Where the symbols take the nodes:
gu: vezi->mulu, nuro->furu, pope->tiri, mili->tuzi, pare->leza, mulu->pope, nidu->dito, pavo->sove, nove->biga, mata->sori, fepu->vezi, noze->vefa, pafa->fita, zudo->veku, reta->nili, zazo->pavo, dulu->zimo, bano->nebe, kero->reta, sove->fazo, tamu->bune, ruge->lapa, fazo->bimu, leza->dabu, fere->guvi, leko->soma, zimo->fepu, pofe->ziva, zivu->noze, voso->timi, bafi->suro, fabo->zivo, tuzi->sula, dori->fuzi, sula->zivu, ribu->luru, site->goso, nebe->fabo, dabu->nodi, goso->zudo, timi->gale, fedu->kozi, bono->lapo, lapo->dori, sega->ruge, piza->nidu, muni->poze, sule->nove, biga->ruza, zivo->fuso, zoni->fone, bune->nivi, kape->sivu, bita->tamu, nera->febu, kozi->vofi, zubi->dulu, geme->zubi, sida->feza, feve->bano, lapa->fere, rasa->susi, luru->vazu, ziva->fafe, fefo->nuro, feza->gofo, sori->mupi, tiri->gopi, noti->pofe, nodi->feve, suro->fefo, vofi->muni, soma->nera, kepo->kise, sivu->rasa, mana->nobe, fuzi->pafa, fafe->maba, fita->dise, fuso->noti, nobe->zazo, dito->mana, geti->guke, gopi->voso, nevu->sida, maba->bono, vefa->geti, dise->doza, guvi->midu, nivi->fedu, susi->nevu, kise->mili, doza->zoni, furu->ribu, gale->kape, veli->late, vazu->leko, nili->piza, gofo->pare, midu->site, poze->sega, fone->kero, late->geme, bimu->mata, febu->veli, veku->sule, bemi->bafi, ruza->bemi, mupi->kepo, guke->bita
sa: vezi->pope, nuro->ribu, pope->gopi, mili->sula, pare->dabu, mulu->tiri, nidu->mana, pavo->fazo, nove->ruza, mata->mupi, fepu->mulu, noze->geti, pafa->dise, zudo->sule, reta->piza, zazo->sove, dulu->fepu, bano->fabo, kero->nili, sove->bimu, tamu->nivi, ruge->fere, fazo->mata, leza->nodi, fere->midu, leko->nera, zimo->vezi, pofe->fafe, zivu->vefa, voso->gale, bafi->fefo, fabo->fuso, tuzi->zivu, dori->pafa, sula->noze, ribu->vazu, site->zudo, nebe->zivo, dabu->feve, goso->veku, timi->kape, fedu->vofi, bono->dori, lapo->fuzi, sega->lapa, piza->dito, muni->sega, sule->biga, biga->bemi, zivo->noti, zoni->kero, bune->fedu, kape->rasa, bita->bune, nera->veli, kozi->muni, zubi->zimo, geme->dulu, sida->gofo, feve->nebe, lapa->guvi, rasa->nevu, luru->leko, ziva->maba, fefo->furu, feza->pare, sori->kepo, tiri->voso, noti->ziva, nodi->bano, suro->nuro, vofi->poze, soma->febu, kepo->mili, sivu->susi, mana->zazo, fuzi->fita, fafe->bono, fita->doza, fuso->pofe, nobe->pavo, dito->nobe, geti->bita, gopi->timi, nevu->feza, maba->lapo, vefa->guke, dise->zoni, guvi->site, nivi->kozi, susi->sida, kise->tuzi, doza->fone, furu->luru, gale->sivu, veli->geme, vazu->soma, nili->nidu, gofo->leza, midu->goso, poze->ruge, fone->reta, late->zubi, bimu->sori, febu->late, veku->nove, bemi->suro, ruza->bafi, mupi->kise, guke->tamu
va: vezi->dulu, nuro->bafi, pope->fepu, mili->mupi, pare->sida, mulu->zimo, nidu->reta, pavo->mana, nove->zudo, mata->sove, fepu->zubi, noze->tuzi, pafa->lapo, zudo->midu, reta->zoni, zazo->dito, dulu->late, bano->dabu, kero->doza, sove->nobe, tamu->geti, ruge->muni, fazo->zazo, leza->feza, fere->sega, leko->ribu, zimo->geme, pofe->zivo, zivu->mili, voso->pope, bafi->biga, fabo->feve, tuzi->kepo, dori->maba, sula->kise, ribu->fefo, site->fere, nebe->nodi, dabu->gofo, goso->guvi, timi->tiri, fedu->tamu, bono->ziva, lapo->fafe, sega->vofi, piza->kero, muni->fedu, sule->goso, biga->veku, zivo->bano, zoni->fita, bune->guke, kape->voso, bita->vefa, nera->vazu, kozi->bune, zubi->veli, geme->febu, sida->rasa, feve->leza, lapa->poze, rasa->gale, luru->nuro, ziva->fuso, fefo->bemi, feza->susi, sori->fazo, tiri->vezi, noti->fabo, nodi->pare, suro->ruza, vofi->nivi, soma->luru, kepo->mata, sivu->timi, mana->piza, fuzi->bono, fafe->noti, fita->dori, fuso->nebe, nobe->nidu, dito->nili, geti->zivu, gopi->mulu, nevu->sivu, maba->pofe, vefa->sula, dise->fuzi, guvi->ruge, nivi->bita, susi->kape, kise->sori, doza->pafa, furu->suro, gale->gopi, veli->soma, vazu->furu, nili->fone, gofo->nevu, midu->lapa, poze->kozi, fone->dise, late->nera, bimu->pavo, febu->leko, veku->site, bemi->nove, ruza->sule, mupi->bimu, guke->noze

In the rows, zero is written as 50.

The rows follow the links: the fewer symbols apart two nodes are, the more alike their rows tend to be.

Row, then node:
[ 37  53  53  56  28  36  45  81  43  47  32  81  45  62  18  83  72  81  49  26  36  54  63  51  57  64  49  63  58  58  72  41  46  42  52  74  40  57  77  97  51  41  51  48  40  39  35] -> ruge
[ 49  59  41  57  27  64  45  42  52  49  41  81  62  52  54  62  37  70  56  13  44  63  26  61   9  61  59  33  52  79  53  36  40  39  53  50  56  74  81  65  78  79  55  50  75  60  67] -> geti
[ 47  78  36  80  26  32  46  27  57  46  26  70  42  28  19  62  55  57  41  42  49  31  36  56  48  51  28  39  70  65  34  40  72  40  40  21  58  46  68  83  44  39  79  20  49  44  64] -> bemi
[ 58  27  42  32  53  79  48  44  63  64  51  72  74  36  52  49  23  53  51  42  42  79  20  40  35  70  58  22  33  61  54  80  46  33  38  60  44  66  49  31  84  86  31  63  51  56  41] -> nobe
[ 49  20  51  26  52  71  48  72  55  63  52  77  70  50  40  64  39  65  53  39  35  82  37  38  52  74  59  38  34  57  68  77  38  36  44  83  34  65  53  46  77  75  22  67  39  50  23] -> fazo
[ 42  49  47  56  28  45  45  70  55  54  28  92  53  46   9  84  60  81  46  29  34  62  46  45  59  71  42  48  56  63  68  56  52  31  43  68  38  59  76  92  61  52  48  44  34  40  31] -> muni
[ 59  18  50  25  77  64  54  51  58  65  66  36  63  36  56  34  35  31  48  76  50  62  44  32  72  55  51  38  31  34  46  89  51  47  37  56  40  45  17   9  55  57  26  61  30  47  28] -> fafe
[ 53  31  59  28  64  71  49  56  42  50  73  29  61  73  95  32  34  40  61  42  55  66  50  50  24  47  74  51  33  49  56  45  25  60  63  65  51  62  42  17  62  73  30  75  71  67  58] -> zoni
[ 49  43  65  42  75  39  54  58  39  43  70   5  37  64  73  28  59  26  52  77  60  36  77  47  67  27  52  71  44  23  46  42  45  70  61  50  50  32  20  23  21  28  44  57  45  49  48] -> feza
[ 54  76  45  71  50  32  52  16  50  41  46  27  35  38  54  32  54  30  44  66  63  19  49  57  48  27  33  51  63  43  22  34  65  59  48  11  66  32  43  46  26  27  78  30  55  50  73] -> fepu
[ 44  86  44  78  24  33  47  34  45  36  31  64  39  52  39  62  57  64  47  27  53  33  46  67  29  45  42  50  71  67  42  17  55  48  55  32  61  52  79  88  45  43  78  31  67  53  75] -> sule
[ 38  72  56  67  25  32  44  70  37  37  35  66  37  70  38  72  73  77  53  21  45  43  65  62  39  50  52  72  64  60  65  15  40  51  64  60  49  55  81  94  44  40  61  45  60  47  57] -> midu
[ 52  19  63  22  73  65  50  74  44  52  72  26  59  70  78  38  45  40  60  58  50  68  64  43  51  49  72  59  29  35  63  60  27  61  58  79  40  52  29  16  56  61  21  78  51  57  35] -> pafa
[ 41  51  48  55  29  43  45  74  52  52  29  91  50  51  11  83  65  82  46  29  35  59  53  47  58  68  45  55  56  60  70  52  49  34  45  72  37  57  74  95  57  47  48  47  33  39  32] -> poze
[ 51  55  37  58  26  58  45  43  60  56  30  93  64  36  26  72  39  75  46  21  38  64  22  52  32  71  46  28  54  78  52  55  54  28  41  47  50  67  78  75  78  70  55  43  55  50  52] -> bune
[ 59  15  54  22  77  66  54  57  57  64  68  36  61  43  56  35  40  31  50  76  47  65  48  33  72  55  52  44  30  33  51  86  50  50  40  64  38  46  17  11  55  57  25  64  30  47  24] -> maba
[ 38  78  52  72  23  32  43  55  38  34  33  61  38  68  43  69  67  70  53  21  51  39  60  66  30  44  50  66  67  64  56  11  44  51  63  50  56  54  83  92  43  40  69  41  67  53  68] -> goso
[ 49  41  61  40  73  39  54  60  39  44  67   8  36  59  68  31  63  27  52  80  58  35  79  45  73  32  50  73  45  22  46  48  48  70  57  53  46  32  20  25  20  23  43  57  38  46  42] -> sida
[ 51  76  47  72  48  32  52  19  46  37  47  22  29  44  59  34  56  31  45  62  63  19  55  60  50  27  35  56  65  43  25  27  64  61  54  15  65  34  44  49  23  24  77  28  60  49  76] -> zimo
[ 54  65  41  67  53  37  55  13  59  48  43  32  40  23  42  31  50  26  39  78  57  23  44  48  64  33  27  42  58  41  21  53  74  52  38   9  60  29  33  38  32  29  71  26  43  44  62] -> pope
[ 37  60  54  59  27  36  44  82  40  42  32  78  41  66  23  83  72  79  51  25  40  52  65  55  53  61  50  68  59  57  71  32  44  44  58  73  40  56  78  98  49  39  53  48  44  42  40] -> lapa
[ 62  41  45  41  71  63  55  17  57  56  66  23  57  34  76  17  28  18  48  74  61  48  35  45  46  39  48  31  40  43  26  67  60  54  42  25  58  44  22  -1  51  58  47  52  55  58  60] -> fabo
[ 52  42  53  47  68  36  55  46  53  55  54  29  40  33  35  38  59  28  40  86  53  34  64  36  92  40  32  55  50  24  39  70  68  56  40  42  45  27  18  33  25  20  51  41  19  36  30] -> kape

Each walk starts at a row. The symbols on each line, taken left to right, move it on to the next node.
Answer with the node's row; about right is enough.
start [ 44  82  38  80  22  34  47  27  54  42  26  68  39  37  31  61  54  62  46  34  52  34  37  62  36  46  37  46  70  67  38  27  64  42  46  22  61  49  78  85  46  42  79  26  60  47  72]
gu sa va va va sa -> [ 40  82  48  74  21  33  43  50  40  34  34  62  39  64  43  65  63  68  52  21  51  37  54  68  26  44  48  62  66  64  51  10  48  52  61  42  59  53  81  90  44  42  72  38  67  51  73]
sa va va va gu gu gu -> [ 36  68  55  65  24  34  44  76  38  38  34  68  39  71  33  78  74  79  53  21  43  45  67  59  45  52  53  73  60  58  68  20  41  49  65  67  48  56  80  96  43  38  56  46  53  48  50]
start [ 55  60  40  64  58  37  56  16  58  51  44  32  42  24  40  35  48  26  38  81  57  25  44  46  71  38  26  40  58  38  22  60  74  50  36  12  58  28  30  37  31  30  70  27  36  41  57]
gu va gu sa sa gu va -> [ 57  56  42  60  60  36  55  21  58  54  47  32  40  21  35  34  49  27  39  84  55  27  46  42  77  39  26  40  58  37  24  65  75  50  33  17  55  28  27  38  28  28  65  27  31  39  50]
va va sa gu gu gu sa -> [ 54  51  45  57  61  37  55  26  59  55  47  34  42  19  34  35  52  27  39  85  54  30  50  40  81  41  26  43  55  35  27  69  75  50  34  22  51  26  23  36  30  25  61  31  26  37  43]
start [ 57  50  53  45  72  55  54  28  46  44  70   6  46  55  89  15  39  20  53  71  66  38  53  53  40  25  56  53  44  35  31  43  46  67  55  30  59  39  24   9  39  48  50  53  64  60  68]
va sa va va -> [ 47  39  62  41  73  37  53  61  40  48  64  11  35  57  59  34  63  29  50  83  57  35  78  42  81  34  46  71  45  20  49  52  51  67  54  52  44  30  19  29  20  21  43  54  32  43  36]
va va va sa sa -> [ 53  42  49  51  66  37  56  39  55  56  52  31  42  27  33  38  56  28  41  89  51  30  59  35  91  42  32  51  52  28  35  70  71  53  38  36  45  26  20  35  26  23  53  36  20  36  34]
start [ 54  14  58  19  77  62  52  68  50  61  69  33  60  55  64  39  45  37  53  69  47  66  60  35  70  53  62  52  28  31  59  78  38  52  47  74  36  48  19  13  52  55  18  72  35  50  22]
sa va sa sa sa va -> [ 51  18  61  21  75  65  51  73  45  55  73  30  56  65  73  37  46  39  58  64  50  67  62  41  58  50  69  58  30  34  64  66  32  61  54  77  39  51  27  17  53  59  19  76  44  54  31]
sa sa va sa -> [ 53  27  64  24  69  68  51  69  42  49  73  27  57  76  89  35  41  40  60  50  51  67  60  49  37  47  74  59  32  41  63  51  25  61  63  74  46  58  35  16  57  66  24  79  62  61  48]
start [ 39  52  50  55  27  39  44  79  47  51  30  86  48  57  14  85  68  80  48  27  35  56  56  49  60  66  46  59  58  58  72  46  48  38  51  74  39  57  76  96  54  45  50  49  37  40  33]
gu va va -> [ 46  52  39  58  27  55  45  52  59  57  28  97  59  35  16  76  45  78  45  26  36  63  27  46  44  73  43  32  55  70  57  60  57  26  37  55  44  64  75  83  73  65  51  40  43  43  40]
sa gu gu sa gu sa sa -> [ 38  77  53  70  23  34  43  64  37  35  34  64  35  71  39  71  68  74  53  21  49  40  61  64  33  48  52  69  65  61  61  12  42  52  65  55  54  56  81  93  43  40  64  42  64  52  64]
start [ 52  46  61  41  72  43  53  51  39  41  70   1  38  65  79  24  56  23  55  74  61  35  76  52  62  27  55  70  46  25  42  41  42  70  61  49  51  33  23  20  24  31  45  56  52  54  55]
gu gu sa va gu -> [ 52  49  60  44  72  47  56  41  43  41  71   1  43  61  87  20  47  21  53  72  65  37  64  53  49  24  57  63  43  30  38  38  43  71  60  37  57  37  24  15  29  38  48  57  60  59  63]
gu va sa sa sa -> [ 60  47  49  43  69  59  56  21  53  49  67  14  51  44  86  14  30  18  51  71  63  40  42  50  40  32  54  40  42  40  28  54  51  61  50  24  60  43  23   3  46  54  51  52  63  58  67]
start [ 60  30  42  33  55  81  50  37  62  61  57  64  70  38  64  43  19  47  52  41  47  75  16  44  26  65  62  20  34  62  50  73  44  37  41  52  51  67  49  22  83  86  35  63  62  61  52]
gu sa va va gu -> [ 59  35  44  33  55  78  49  33  57  59  61  55  72  47  79  37  17  45  54  39  49  72  23  51  17  55  66  25  35  65  45  61  41  45  49  48  54  68  49  19  81  87  36  62  70  64  62]
sa sa va gu gu -> [ 60  28  41  30  54  79  51  40  63  64  55  67  76  37  58  45  20  50  49  42  43  77  18  41  31  69  58  22  35  64  49  77  45  35  40  53  47  68  50  26  85  88  33  61  58  57  47]
start [ 50  61  38  56  26  63  44  40  55  49  37  84  61  47  45  63  36  71  52  14  44  64  22  58  12  63  56  31  52  77  53  41  45  34  51  46  57  70  82  70  79  80  54  48  73  57  68]
gu va gu va gu -> [ 48  57  48  52  31  63  45  53  46  44  44  73  60  66  63  62  41  71  60  10  45  67  37  63   9  59  67  45  50  74  62  27  31  43  61  58  53  73  81  64  74  78  47  59  79  63  68]
gu sa va va gu -> [ 44  53  54  47  35  61  43  65  41  43  50  67  59  76  66  61  46  71  62  13  45  68  45  61  13  57  73  54  46  71  67  30  26  48  64  72  51  72  78  63  72  75  41  65  76  62  61]
start [ 46  27  56  30  48  65  46  86  47  56  53  72  66  67  49  68  50  71  57  30  35  80  52  42  45  70  68  53  37  56  79  60  31  43  53  92  36  69  59  57  72  71  24  74  45  51  27]
sa sa sa sa va -> [ 46  47  55  42  37  62  44  72  41  45  51  65  59  78  66  65  47  73  62  13  43  70  50  59  19  58  72  56  45  66  71  30  23  49  66  77  47  72  76  62  69  72  38  69  74  61  55]
va va va -> [ 52  21  47  27  52  74  46  65  60  64  51  77  72  45  41  59  36  63  53  39  36  82  32  37  50  75  58  33  35  58  65  80  43  34  42  76  37  66  50  41  81  79  25  66  42  50  25]
start [ 55  47  44  52  65  37  54  33  58  55  49  33  40  22  35  37  54  27  37  88  55  29  54  37  86  41  28  47  53  30  31  71  74  50  34  29  49  26  22  35  29  24  58  33  23  35  38]
sa sa sa va -> [ 50  40  55  45  70  36  55  52  51  53  58  23  37  38  39  37  61  28  44  89  55  34  68  37  91  39  36  61  48  22  42  68  63  59  41  45  43  25  17  33  22  20  47  46  23  38  30]
sa sa gu gu sa gu -> [ 55  49  56  44  71  51  54  34  41  43  71   4  41  59  89  18  44  20  53  71  66  38  60  55  43  26  57  58  44  33  35  41  45  68  59  34  58  39  25  11  34  43  50  55  63  59  66]
